Below is a small trained network, with its code and all its weights. Each question gives an input and a class and asks what happens when units are switched off, that is, made to give their printed mean instead of their output.

import numpy as np


def w(rows, s, z=0):
    codes = np.array(rows[::2]) - 128.0
    scale = np.full(codes.shape[1], s)
    scale[-1] = z or s
    return codes * scale


def f(y):
    return y / 2 * (1 + np.tanh(0.7978845608 * (y + 0.044715 * y**3)))


def log_softmax(a):
    a = a - a.max(-1, keepdims=True)
    return a - np.log(np.exp(a).sum(-1, keepdims=True))


def net(x, mask):
    res = np.array(x, float).reshape(1, 7) / 4 @ E
    y = f(res @ A[0][:, :-1].T + A[0][:, -1])
    res = res + np.where(mask, y, B[0][:, -1]) @ B[0][:, :-1]
    return log_softmax(res[-1] @ U[:, :-1].T + U[:, -1])


A, B = {}, {}
E = w([
[139,107,79,131,75,114,141,170],'x0',
[96,139,137,245,106,116,150,116],'x1',
[115,146,164,90,131,128,78,181],'x2',
[65,198,128,137,92,217,119,103],'x3',
[87,112,151,86,136,57,83,185],'x4',
[183,145,180,107,156,187,111,86],'x5',
[123,57,125,165,96,160,32,91],'x6',
],0.012)
A[0] = w([
[118,150,138,91,107,171,55,131,250],'n0',
[209,146,168,135,137,86,126,191,141],'n1',
[112,143,144,64,140,155,60,146,124],'n2',
[82,129,179,147,117,88,81,141,100],'n3',
[165,98,149,135,163,104,153,146,183],'n4',
[154,118,160,88,97,118,71,165,125],'n5',
[174,28,121,130,140,126,78,107,197],'n6',
[195,4,114,136,136,110,46,88,211],'n7',
[117,156,176,142,125,194,66,45,190],'n8',
[161,131,191,142,106,99,162,112,186],'n9',
[128,143,91,147,92,181,133,100,134],'n10',
[71,106,134,178,30,83,92,112,196],'n11',
[158,159,158,149,115,121,150,103,130],'n12',
[120,121,126,154,183,76,201,140,184],'n13',
[115,123,126,115,172,173,107,57,123],'n14',
[135,158,179,105,167,158,114,62,84],'n15',
[142,112,60,203,132,112,91,170,161],'n16',
[139,118,71,114,115,163,147,129,131],'n17',
[149,99,140,119,134,166,120,198,174],'n18',
[31,108,170,132,92,91,51,194,254],'n19',
[115,195,109,110,188,119,146,111,161],'n20',
[111,125,187,119,146,175,88,67,144],'n21',
[155,109,127,50,133,151,79,165,178],'n22',
],0.013,0.0049)
B[0] = w([
[157,121,196,188,1,190,155,100,217],'n0',
[171,88,203,141,95,180,173,144,189],'n1',
[108,163,207,142,76,78,75,179,198],'n2',
[173,218,149,115,202,107,187,207,168],'n3',
[174,133,141,101,132,140,176,109,179],'n4',
[146,90,204,166,82,169,68,149,179],'n5',
[124,119,149,20,188,207,78,42,211],'n6',
[38,96,132,73,230,160,16,7,244],'n7',
[152,43,129,199,44,220,123,150,248],'n8',
[179,39,72,143,143,191,141,142,163],'n9',
[67,129,81,114,118,122,78,110,192],'n10',
[89,176,136,243,165,155,54,165,213],'n11',
[183,121,78,85,140,187,140,124,157],'n12',
[139,68,86,157,182,185,120,167,204],'n13',
[115,51,84,160,165,186,152,123,193],'n14',
[159,70,103,197,60,129,152,159,194],'n15',
[64,135,156,175,151,168,61,129,187],'n16',
[84,184,170,142,126,54,142,179,161],'n17',
[127,129,201,98,51,131,51,146,160],'n18',
[99,181,206,160,198,56,161,142,239],'n19',
[119,90,46,86,195,154,120,127,181],'n20',
[127,94,109,245,66,139,90,165,207],'n21',
[66,164,194,117,46,108,103,114,209],'n22',
],0.0078,0.015)
U = w([
[104,169,9,56,107,46,183,141,195],'0',
[94,83,104,161,97,192,109,78,145],'1',
[217,137,117,137,148,104,217,185,3],'2',
[81,194,216,41,94,84,109,122,120],'3',
[76,154,148,242,85,107,106,203,150],'4',
[45,164,104,134,254,103,103,80,131],'5',
],0.0099,0.004)

Each question gives the input, the list of numbers given to net, and the class t.
The units are the neurons (one row each of A and B). Each row of codes is followed by its name. A weight is (code - 128) times the scale printed after its matrix; where a second scale follows, it is the last column's (A, B and U).
mask holds one flag per neuron, in row order. A switched-off neuron (its flag False) gives its mean, the last column of its row in B, instead of its output. The means were averaged over made-up inputs and are rounded, as every weight is.
A unit's drop is (log p(t) with every unit on - log p(t) with that unit switched off) / (log p(t) with every unit on - log p(t) with every unit switched off).
The circuit of an input: a set's keep is (log p(t) with only the set's units on - log p(t) with every unit switched off) / (log p(t) with every unit on - log p(t) with every unit switched off). Starting from the 12 units with the biggest drops (on a tie, the unit counted first), units are removed one at a time, each time the one whose removal leaves the highest keep (on an exact tie, the one counted first), for as long as the keep stays at least 0.8.
circuit, biggest first: the units of the circuit, biggest drop first
top k neurons: the k neurons with the biggest drops, biggest first
drop when u is switched off: that unit's drop, to one decimal
input [0,-5,-1,7,7,6,-6], class 4: circuit, biggest first	n7
input [-2,-4,-3,-8,5,5,4], class 3: circuit, biggest first	n22; n8
input [-3,6,4,5,-3,3,3], class 4: top 3 neurons	n7; n6; n21
input [5,1,-3,2,-4,-1,1], class 4: top 3 neurons	n7; n6; n17
input [-7,-4,0,2,5,-4,3], class 4: top 2 neurons	n21; n0
input [7,-2,-2,8,-2,-2,7], class 4: top 2 neurons	n11; n17
input [-2,8,-7,4,-6,-5,-5], class 5: top 2 neurons	n8; n0
input [7,-5,-5,-2,7,2,-5], class 3: top 2 neurons	n22; n8
input [-1,-4,6,1,7,4,1], class 3: top 2 neurons	n22; n11
input [7,-3,6,-5,2,0,1], class 3: drop when n12 is switched off	0.0
input [2,-8,2,5,-4,-2,-8], class 3: drop when n22 is switched off	0.1
input [-6,-4,8,3,5,6,8], class 4: drop when n2 is switched off	0.1
input [0,-1,1,0,-2,2,-8], class 2: drop when n7 is switched off	0.2
